Here is a tiny trained network, its code and every weight. The questions are about switching its units off for an input and a target symbol, where a switched-off unit gives its printed mean instead of its output.

import numpy as np


def w(rows, s, z=0):
    codes = np.array(rows[::2]) - 128.0
    scale = np.full(codes.shape[1], s)
    scale[-1] = z or s
    return codes * scale


def f(y):
    return np.maximum(y, 0)


def softmax(a):
    e = np.exp(a - a.max(-1, keepdims=True))
    return e / e.sum(-1, keepdims=True)


def log_softmax(a):
    a = a - a.max(-1, keepdims=True)
    return a - np.log(np.exp(a).sum(-1, keepdims=True))


def net(x, mask):
    ids = ['αβγδεζηθλπστφψ'.index(c) for c in x.split()]
    T = len(ids)
    res = E[ids] + P[:T]
    u = 0
    for l in range(2):
        r = res
        for j in range(2):
            rows = slice(3 * j, 3 * j + 3)
            q, k, v = (r @ M[l][rows].T for M in (Q, K, V))
            z = softmax(np.where(np.tri(T) > 0, q @ k.T / 3**0.5, -1e9)) @ v
            o = O[l][rows]
            res = res + np.where(mask[u + j], z, o[:, -1]) @ o[:, :-1]
        u += 2
        y = f(res @ A[l][:, :-1].T + A[l][:, -1])
        res = res + np.where(mask[u : u + 4], y, B[l][:, -1]) @ B[l][:, :-1]
        u += 4
    return log_softmax(res[-1] @ U[:, :-1].T + U[:, -1])


Q, K, V, O, A, B = {}, {}, {}, {}, {}, {}
E = w([
[130,66,108,135,70,118,135,156,47,141,196],'α',
[84,98,140,160,33,102,145,148,39,133,164],'β',
[136,63,69,110,94,104,122,153,55,123,212],'γ',
[162,69,77,133,182,106,123,154,165,103,155],'δ',
[167,66,78,106,196,99,160,131,152,132,93],'ε',
[191,95,128,119,95,88,118,123,155,66,81],'ζ',
[179,104,92,140,93,94,76,174,102,80,242],'η',
[119,122,123,148,102,91,116,77,128,62,137],'θ',
[101,80,136,169,78,68,109,139,95,76,181],'λ',
[147,136,77,118,189,193,167,83,182,235,211],'π',
[87,182,40,49,182,90,201,143,112,229,57],'σ',
[88,247,88,8,10,168,160,86,134,201,162],'τ',
[123,67,81,3,60,78,92,173,98,110,120],'φ',
[83,250,94,154,76,168,236,135,126,190,54],'ψ',
],0.019)
P = w([
[95,105,140,119,131,97,109,115,136,119,245],'0',
[63,69,142,125,168,140,134,70,129,78,151],'1',
[138,123,128,139,127,62,151,85,115,137,167],'2',
[83,79,156,122,153,137,134,119,102,80,126],'3',
[140,112,87,166,125,69,146,124,118,142,152],'4',
[101,96,144,129,164,145,123,135,118,83,88],'5',
[139,122,56,176,130,81,141,156,137,142,129],'6',
[117,117,130,125,146,168,117,158,108,93,75],'7',
[168,150,45,174,121,96,131,161,132,140,88],'8',
[141,138,101,120,132,188,110,161,86,108,51],'9',
[164,145,8,181,129,100,113,201,147,129,93],'10',
[149,113,128,135,158,156,100,136,71,88,84],'11',
],0.016)
Q[0] = w([
[79,174,124,143,87,122,241,105,176,112,104],'0.h0',
[206,93,84,68,192,157,193,127,105,22,116],'0.h0',
[181,79,161,187,135,113,81,57,187,114,123],'0.h0',
[124,176,223,1,206,227,112,74,125,14,173],'0.h1',
[100,47,54,185,148,138,106,157,126,72,171],'0.h1',
[220,145,83,134,120,50,191,114,165,106,195],'0.h1',
],0.0061)
K[0] = w([
[145,211,155,118,143,164,182,137,150,147,121],'0.h0',
[185,143,88,107,162,84,128,119,140,136,76],'0.h0',
[143,84,134,182,157,152,103,46,193,84,140],'0.h0',
[75,71,159,103,149,124,150,2,155,100,232],'0.h1',
[205,94,104,148,152,94,69,145,52,89,110],'0.h1',
[142,224,82,150,104,168,121,202,106,142,47],'0.h1',
],0.0078)
V[0] = w([
[82,135,56,66,126,157,189,74,91,110,69],'0.h0',
[179,106,92,151,139,76,133,108,9,175,131],'0.h0',
[71,166,124,95,200,123,163,128,215,165,120],'0.h0',
[47,160,82,67,231,29,64,135,30,255,65],'0.h1',
[190,15,144,23,164,80,99,150,101,139,153],'0.h1',
[63,206,167,173,102,124,112,117,192,115,160],'0.h1',
],0.0054)
O[0] = w([
[114,63,146,189,77,178,85,97,254,70,98,236],'0.h0',
[129,130,135,122,141,141,101,182,155,142,115,222],'0.h0',
[138,84,107,108,123,75,97,115,125,124,190,143],'0.h0',
[112,219,146,113,225,77,62,142,229,118,196,254],'0.h1',
[174,66,84,173,159,139,93,22,93,176,71,160],'0.h1',
[109,177,117,121,131,84,130,92,33,162,119,73],'0.h1',
],0.009,0.0061)
A[0] = w([
[172,153,81,237,78,69,111,124,171,129,160,176],'0.n0',
[204,98,135,127,83,150,146,149,114,105,206,221],'0.n1',
[97,140,169,190,162,50,28,178,91,217,93,142],'0.n2',
[2,166,141,82,140,214,101,95,139,209,142,253],'0.n3',
],0.0058,0.0024)
B[0] = w([
[143,154,12,122,118,106,161,1,130,163,79,254],'0.n0',
[62,129,173,134,221,131,191,117,154,158,53,188],'0.n1',
[144,176,169,135,134,80,25,121,163,152,67,193],'0.n2',
[99,91,59,206,116,154,87,127,130,57,82,214],'0.n3',
],0.01,0.0071)
Q[1] = w([
[47,139,116,127,159,137,46,167,133,75,130],'1.h0',
[107,164,89,180,119,132,174,103,154,198,130],'1.h0',
[174,120,96,179,99,67,212,119,156,132,89],'1.h0',
[142,116,72,203,98,93,95,125,96,129,124],'1.h1',
[220,170,70,43,115,35,166,62,154,233,145],'1.h1',
[133,42,255,106,95,227,124,193,157,29,173],'1.h1',
],0.0066)
K[1] = w([
[80,99,150,127,137,63,117,199,163,130,58],'1.h0',
[162,162,129,132,106,200,143,173,169,233,113],'1.h0',
[254,164,92,130,115,180,155,196,150,41,158],'1.h0',
[159,130,109,160,142,130,106,181,187,114,109],'1.h1',
[154,159,92,44,106,186,108,133,158,117,114],'1.h1',
[94,140,167,144,179,97,136,51,105,66,156],'1.h1',
],0.0061)
V[1] = w([
[127,99,89,95,21,179,111,57,169,178,172],'1.h0',
[141,171,159,133,184,211,134,95,137,153,173],'1.h0',
[208,140,128,179,22,53,144,66,107,70,119],'1.h0',
[139,94,130,143,240,90,179,180,128,116,85],'1.h1',
[134,41,112,2,69,97,87,172,155,169,135],'1.h1',
[76,147,86,172,171,140,94,113,102,97,73],'1.h1',
],0.0077)
O[1] = w([
[215,74,196,126,103,104,140,175,208,115,163,149],'1.h0',
[195,9,141,150,122,49,116,180,61,176,166,70],'1.h0',
[27,186,85,109,147,95,49,56,163,79,147,120],'1.h0',
[113,57,99,107,224,63,106,186,114,56,211,157],'1.h1',
[108,106,118,1,62,149,26,165,52,137,112,110],'1.h1',
[82,224,96,175,135,225,153,95,192,87,157,253],'1.h1',
],0.009,0.013)
A[1] = w([
[139,69,30,165,118,202,147,147,220,159,55,181],'1.n0',
[123,60,104,121,211,145,129,198,163,229,151,248],'1.n1',
[138,127,105,79,135,163,178,18,238,129,82,128],'1.n2',
[38,145,108,1,133,61,142,142,154,192,61,173],'1.n3',
],0.0055,0.0014)
B[1] = w([
[169,115,197,106,130,101,133,45,41,96,154,246],'1.n0',
[150,184,109,96,101,106,139,193,193,111,11,155],'1.n1',
[105,65,139,117,139,140,127,213,96,207,143,251],'1.n2',
[89,110,170,215,64,110,97,137,128,96,180,149],'1.n3',
],0.011,0.024)
U = w([
[185,144,164,148,112,37,164,100,141,97,179,141],'α',
[142,169,122,108,184,140,83,86,202,141,200,80],'β',
[134,137,167,118,129,136,114,108,131,203,142,56],'γ',
[114,188,178,113,168,206,114,78,186,52,30,250],'δ',
[117,168,130,93,140,26,147,22,110,104,151,85],'ε',
[127,143,91,135,157,101,133,149,60,147,166,78],'ζ',
[91,154,180,96,134,94,196,227,131,111,254,160],'η',
[118,97,99,191,143,167,112,237,104,165,138,1],'θ',
[110,141,111,76,136,84,156,37,151,127,161,51],'λ',
[133,105,70,168,126,169,123,201,131,156,142,111],'π',
[132,131,83,128,137,122,143,131,141,126,136,97],'σ',
[97,35,140,187,169,167,128,150,105,89,169,190],'τ',
[154,94,90,184,97,144,56,170,123,148,147,148],'φ',
[128,143,114,81,124,86,148,92,165,105,139,151],'ψ',
],0.0066,0.0031)

Each question gives the input, a string of symbols that net reads in full, and the target symbol t.
The units are the heads (3 rows each of Q, K, V and O) and the neurons (one row each of A and B). Each row of codes is followed by its name. A weight is (code - 128) times the scale printed after its matrix; where a second scale follows, it is the last column's (O, A, B and U).
mask holds one flag per unit, layer by layer, with each layer's heads first. A switched-off unit (its flag False) gives its mean, the last column of its rows in O or B, instead of its output. The means were averaged over made-up inputs and are rounded, as every weight is.
A unit's drop is (log p(t) with every unit on - log p(t) with that unit switched off) / (log p(t) with every unit on - log p(t) with every unit switched off).
The circuit of an input: a set's keep is (log p(t) with only the set's units on - log p(t) with every unit switched off) / (log p(t) with every unit on - log p(t) with every unit switched off). Starting from all 12 units, units are removed one at a time, each time the one whose removal leaves the highest keep (on an exact tie, the one counted first), for as long as the keep stays at least 0.8.
units of the circuit, in order: the units of the circuit, biggest drop first
k most important neurons of layer l: the k neurons of layer l with the biggest drops, biggest first
heads that matter: for each layer, one digit per head in row order, 1 if its drop is at least 0.15 and else 0, layers parted by /
input σ σ σ β τ α τ ψ σ β σ π, target τ: heads that matter -> 10 / 01
input α θ ζ β β σ α β ψ θ δ, target η: units of the circuit, in order -> [0.h1]
input α λ ε λ ψ λ α η σ φ π, target φ: heads that matter -> 01 / 01
input σ δ π α η, target α: heads that matter -> 01 / 10
input θ π ψ φ δ α λ ζ λ φ ε, target φ: units of the circuit, in order -> [1.h1 1.n3 0.n0]
input σ α ζ, target β: heads that matter -> 01 / 00
input η λ ψ σ π ε λ ψ β, target η: heads that matter -> 01 / 00
input σ η θ σ ζ θ σ γ α π σ φ, target τ: heads that matter -> 11 / 01
input α σ β ζ ε η α τ β β τ, target γ: 2 most important neurons of layer 1 -> [1.n2 1.n0]
input β ε σ ψ, target τ: heads that matter -> 10 / 00
input β γ η λ ψ γ θ σ ζ, target β: heads that matter -> 01 / 10
input σ σ τ η σ ε π π φ θ σ, target φ: heads that matter -> 01 / 01
input σ ζ σ η σ σ ψ σ α, target η: heads that matter -> 01 / 00
input λ α β τ π, target γ: most important neuron of layer 0 -> [0.n1]
input α ζ λ λ ψ ζ σ, target η: heads that matter -> 11 / 00
input η τ σ θ β σ γ ε τ ε γ, target γ: 2 most important neurons of layer 0 -> [0.n0 0.n3]
input σ δ τ α β, target γ: heads that matter -> 00 / 01
input γ β σ ζ, target τ: heads that matter -> 01 / 00
input α ε ψ γ ψ ζ, target τ: units of the circuit, in order -> [0.h1 1.n2]
input ψ γ ε σ φ β δ δ ζ γ, target δ: units of the circuit, in order -> [1.n2 0.n0]
input φ π η α π, target α: units of the circuit, in order -> [1.h0 1.n0]
input σ σ ε, target β: units of the circuit, in order -> [0.h1]
input ζ λ ψ φ β, target η: 2 most important neurons of layer 1 -> [1.n0 1.n3]
input λ ζ τ ψ ψ β δ δ τ ε, target τ: 2 most important neurons of layer 1 -> [1.n2 1.n1]
input η λ π, target α: 2 most important neurons of layer 1 -> [1.n2 1.n1]
input β σ η γ π η, target δ: 3 most important neurons of layer 0 -> [0.n1 0.n0 0.n3]
